Below is a small trained network, with its code and all its weights. Each question gives an input and a class and asks what happens when units are switched off, that is, made to give their printed mean instead of their output.

import numpy as np


def w(rows, s, z=0):
    codes = np.array(rows[::2]) - 128.0
    scale = np.full(codes.shape[1], s)
    scale[-1] = z or s
    return codes * scale


def f(y):
    return y / 2 * (1 + np.tanh(0.7978845608 * (y + 0.044715 * y**3)))


def log_softmax(a):
    a = a - a.max(-1, keepdims=True)
    return a - np.log(np.exp(a).sum(-1, keepdims=True))


def net(x, mask):
    res = np.array(x, float).reshape(1, 6) / 4 @ E
    y = f(res @ A[0][:, :-1].T + A[0][:, -1])
    res = res + np.where(mask, y, B[0][:, -1]) @ B[0][:, :-1]
    return log_softmax(res[-1] @ U[:, :-1].T + U[:, -1])


A, B = {}, {}
E = w([
[134,87,50,203,152,111,42,159],'x0',
[159,37,171,165,140,173,127,74],'x1',
[214,96,150,111,184,152,46,107],'x2',
[103,91,151,100,254,53,174,84],'x3',
[182,111,192,33,99,115,142,79],'x4',
[86,52,203,162,212,239,151,104],'x5',
],0.008)
A[0] = w([
[124,179,90,111,91,11,132,162,217],'N0',
[166,148,62,67,85,45,124,131,219],'N1',
[57,171,101,164,151,111,179,146,170],'N2',
[41,199,88,163,102,94,163,164,192],'N3',
[27,160,118,192,160,172,163,151,232],'N4',
[157,79,237,111,219,165,154,70,235],'N5',
[188,139,220,66,27,204,151,118,202],'N6',
[170,123,123,202,144,212,4,66,251],'N7',
[134,61,54,199,168,186,41,160,194],'N8',
[165,129,92,200,147,109,48,149,201],'N9',
[126,137,96,113,77,1,119,155,176],'N10',
[24,151,36,137,139,118,183,126,163],'N11',
[117,117,68,203,157,114,126,205,229],'N12',
],0.007,0.0026)
B[0] = w([
[189,169,22,83,150,42,174,126,227],'N0',
[195,203,72,14,88,56,231,78,214],'N1',
[87,124,97,154,161,102,67,171,180],'N2',
[56,219,64,171,135,79,87,204,211],'N3',
[55,95,146,166,136,127,68,148,198],'N4',
[110,47,224,69,212,129,131,76,255],'N5',
[31,173,179,74,91,208,226,159,206],'N6',
[179,66,191,153,59,164,145,120,219],'N7',
[208,2,199,212,32,162,72,140,225],'N8',
[252,93,101,206,91,111,149,97,196],'N9',
[178,150,46,127,113,60,165,96,211],'N10',
[67,112,57,181,170,89,37,185,196],'N11',
[118,100,98,187,63,103,100,185,206],'N12',
],0.0067,0.0095)
U = w([
[91,169,85,172,137,90,65,210,2],'0',
[204,65,158,187,55,158,85,143,34],'1',
[196,199,74,83,105,44,161,112,153],'2',
[128,66,201,86,254,127,127,57,240],'3',
[102,200,175,81,69,207,154,144,187],'4',
],0.0094,0.00097)

Each question gives the input, the list of numbers given to net, and the class t.
The units are the neurons (one row each of A and B). Each row of codes is followed by its name. A weight is (code - 128) times the scale printed after its matrix; where a second scale follows, it is the last column's (A, B and U).
mask holds one flag per neuron, in row order. A switched-off neuron (its flag False) gives its mean, the last column of its row in B, instead of its output. The means were averaged over made-up inputs and are rounded, as every weight is.
A unit's drop is (log p(t) with every unit on - log p(t) with that unit switched off) / (log p(t) with every unit on - log p(t) with every unit switched off).
The circuit of an input: a set's keep is (log p(t) with only the set's units on - log p(t) with every unit switched off) / (log p(t) with every unit on - log p(t) with every unit switched off). Starting from the 12 units with the biggest drops (on a tie, the unit counted first), units are removed one at a time, each time the one whose removal leaves the highest keep (on an exact tie, the one counted first), for as long as the keep stays at least 0.8.
units of the circuit, in order: the units of the circuit, biggest drop first
unit that matters most: the unit with the biggest drop
top k neurons: the k neurons with the biggest drops, biggest first
drop when u is switched off: that unit's drop, to one decimal
input [5,2,4,-6,3,-7], class 2: unit that matters most	N1
input [-3,-4,-5,3,-8,-6], class 0: top 3 neurons	[N11; N3; N2]
input [4,-7,2,-1,7,4], class 3: units of the circuit, in order	[N3; N12]
input [0,-4,2,-3,-7,-5], class 2: top 3 neurons	[N1; N0; N10]
input [2,-4,-8,-1,7,5], class 0: units of the circuit, in order	[N1; N7]
input [3,2,-5,-6,1,-2], class 2: top 2 neurons	[N8; N4]
input [7,-1,-1,7,-7,3], class 1: top 3 neurons	[N8; N9; N0]
input [4,-8,-7,6,5,8], class 0: top 2 neurons	[N11; N2]
input [-6,-8,-3,1,0,8], class 3: top 2 neurons	[N5; N12]
input [-8,1,-8,1,-6,-5], class 0: top 2 neurons	[N11; N3]
input [-6,8,8,-3,1,-6], class 4: drop when N6 is switched off	0.4
input [7,-3,-6,-6,-1,-4], class 2: drop when N10 is switched off	1.2
input [3,-7,-4,4,3,5], class 0: drop when N12 is switched off	0.0
input [-5,2,-2,-1,8,-3], class 4: units of the circuit, in order	[N6]
